m = [[128, 144, 141, 127, 130, 125, 124, 125, 124], [132, 126, 137, 122, 138, 116, 127, 122, 115], [130, 114, 131, 124, 135, 134, 128, 123, 133], [133, 124, 123, 129, 127, 124, 128, 126, 142], [138, 129, 138, 133, 139, 127, 124, 131, 121], [129, 130, 135, 135, 135, 128, 131, 131, 120], [116, 149, 133, 135, 122, 125, 131, 125, 134], [141, 126, 122, 133, 130, 116, 130, 131, 141], [132, 132, 125, 123, 120, 138, 127, 129, 122], [132, 127, 121, 128, 123, 126, 125, 127, 121], [136, 129, 140, 132, 144, 110, 134, 125, 118], [146, 129, 128, 128, 129, 133, 123, 134, 135], [120, 129, 128, 133, 137, 123, 130, 130, 121], [115, 125, 135, 135, 134, 126, 136, 129, 137], [130, 131, 136, 136, 135, 125, 129, 130, 126], [136, 136, 134, 121, 126, 128, 120, 126, 115]]
The entry just right of the largest entry?
Answer: 133
The entry just left of the largest entry?
Answer: 116
The entry just left of the smallest entry is 144
The minimum?
Answer: 110
The largest entry?
Answer: 149
The entry just right of the smallest entry?
Answer: 134

[[137 117 146 129 106 130 142 137 141 128 137 141 145 120 133 129]
 [131 104 124 111 135 112 149 131 153 144 129 145 124 127 146 111]
 [130 128 104 108 158 106 126 130 134 149 130 124 104 127 146 109]
 [102 119 131 139 124 138 138 101 128 111 103 141 130 150 114 138]
 [120 123 147 146 103 148 136 120 126 106 120 138 147 134 111 145]]
Rows and columns are numbered from 1.
The entry in row 1 and column 1?
A: 137
The entry in the bottom-left corner: 120
The bottom entry of the column that holds the smallest entry?
A: 120
The entry just left of 101 -> 138
The entry at row 2, column 3?
A: 124
The entry at row 3, column 1?
A: 130
The entry in row 1 and column 2?
A: 117
The entry just right of 114 is 138
The entry directly below 135 -> 158
The entry at row 1, column 3?
A: 146
The entry directly above the smallest entry?
A: 130
The bottom-right entry?
A: 145
The entry just left of 109?
A: 146
The bottom entry of the column that holds the largest entry?
A: 103
The entry in row 2 and column 1 is 131
The top entry of the column that holds the largest entry?
A: 106
The top-right entry: 129
The entry directly below the largest entry?
A: 124
